[[-21  -7  11 -65]
 [-19   9   3 -74]
 [ 55   5 -11  86]]
|
[[-21  -7]
 [-19   9]
 [ 55   5]]

[[-24 -70 -55 -90 -54]
 [ 51  30  39 -90   5]
 [-24 -53 -17 -90 -39]
 [ 10 -20  42 -90  46]]
|
[[-24 -70]
 [ 51  30]
 [-24 -53]]

[[-22  24 -67 -37 -89]
 [ 44  95   6 -19 -79]
 [ 42  93  14 -16 -62]]
|
[[-22  24]
 [ 44  95]
 [ 42  93]]

[[ 24  80   0   1  52]
 [ 17  36  -1  12  -1]
 [ -5  23 -18 -11  28]
 [ -9  -7  54  54   5]
 [  5  12 -43 -42  34]]
|
[[24 80]
 [17 36]
 [-5 23]]

[[-56   2 -90  44 -18]
 [-55   3 -88  41 -17]
 [-60   0 -94  50 -19]
 [-58   1 -92  47 -18]
 [-51   4 -84  37 -16]]
|
[[-56   2]
 [-55   3]
 [-60   0]]

[[ 13 -11]
 [ 88 -85]
 [-85  32]
 [ 41  89]
 [ -5  10]]
|
[[ 13 -11]
 [ 88 -85]
 [-85  32]]

[[-42 -28 -25   8]
 [-22 -17 -14  12]
 [ 83 -21  40  37]]
|
[[-42 -28]
 [-22 -17]
 [ 83 -21]]
---
[[ 19 -59 -70  41  71 -75 -66   3]
 [-72 -61  17 -23 -24 -76 -25  93]
 [ 49  75  18  -1 -13  94  50 -75]
 [-80 -32  50 -42 -58 -40   7  92]
 [-78 -51  31 -31 -39 -63 -12  95]
 [-36 -76 -32  10  27 -95 -57  63]
 [ 67 -10 -75  53  80 -13 -41 -65]
 [-27  53  73 -44 -76  67  64   9]
 [ 55 -27 -78  51  83 -36 -53 -45]
 [ 70  63 -12  20  19  79  29 -92]]
|
[[ 19 -70  71 -66]
 [-72  17 -24 -25]
 [ 49  18 -13  50]
 [-80  50 -58   7]
 [-78  31 -39 -12]
 [-36 -32  27 -57]
 [ 67 -75  80 -41]
 [-27  73 -76  64]
 [ 55 -78  83 -53]
 [ 70 -12  19  29]]

[[ 16 -10  59]
 [-16  12   7]
 [-22  -8  11]
 [ 12  -3 -32]
 [-44 -12 -70]
 [ 12  13 -12]
 [ 18  14  25]
 [ 94 -29  -1]
 [-66  16  -9]
 [ 39 -28  21]]
|
[[ 16  59]
 [-16   7]
 [-22  11]
 [ 12 -32]
 [-44 -70]
 [ 12 -12]
 [ 18  25]
 [ 94  -1]
 [-66  -9]
 [ 39  21]]

[[-19 -46 -27  -6  57]
 [-90  46  47  62 -90]
 [-16   9   3  18 -29]
 [ -3  12  19  -5   1]
 [ 30 -14 -28  -7  -1]]
|
[[-19 -27  57]
 [-90  47 -90]
 [-16   3 -29]
 [ -3  19   1]
 [ 30 -28  -1]]

[[  15  -46    1  -62   -2   40   63 -103   51  -38  -26]
 [  27   23  -67   31  -25   81   67  -34  -10  -34  -37]
 [ -24   59  -30  -69  -18    0   34   75   -7  -69  -44]]
|
[[ 15   1  -2  63  51 -26]
 [ 27 -67 -25  67 -10 -37]
 [-24 -30 -18  34  -7 -44]]

[[-11  -4  12 -34  -6 -46  20]
 [-61 -71 -51 -23   9  19 -29]
 [-36 -78 -31  -8 -49  17 -53]
 [-14  10 -75 -12  41  -8  46]
 [ 11 -48 -84 -40   4  36 -50]]
|
[[-11  12  -6  20]
 [-61 -51   9 -29]
 [-36 -31 -49 -53]
 [-14 -75  41  46]
 [ 11 -84   4 -50]]

[[ 12   0  -9  -4 -10   4  -1  -1   3   5 -17 -15   1   1  22]
 [-13 -14  36  23  -7   6   2 -18 -29 -33   3  16   4   8  -6]
 [-18 -13  25  35 -17   5   9 -18 -27 -29   2  18  11   9   1]
 [ 32  24   9 -38 -62 -22 -20  -5 -46  21  72  10 -24  98 -14]
 [ 12  23  54  11  -4 -32  10  37  22 -20 -27 -40 -17   9  37]
 [-15  -2  16  32 -11  -4  10 -23 -34 -25   5  24  18  10   8]]
|
[[ 12  -9 -10  -1   3 -17   1  22]
 [-13  36  -7   2 -29   3   4  -6]
 [-18  25 -17   9 -27   2  11   1]
 [ 32   9 -62 -20 -46  72 -24 -14]
 [ 12  54  -4  10  22 -27 -17  37]
 [-15  16 -11  10 -34   5  18   8]]

[[ 17  -5  31  18]
 [ -3 -26  52  34]
 [ -1 -21 -26   9]
 [ -7 -16 -27  16]
 [  4  20 -54 -13]
 [ -8 -10  38   6]
 [ -7   8 101  -4]]
|
[[ 17  31]
 [ -3  52]
 [ -1 -26]
 [ -7 -27]
 [  4 -54]
 [ -8  38]
 [ -7 101]]
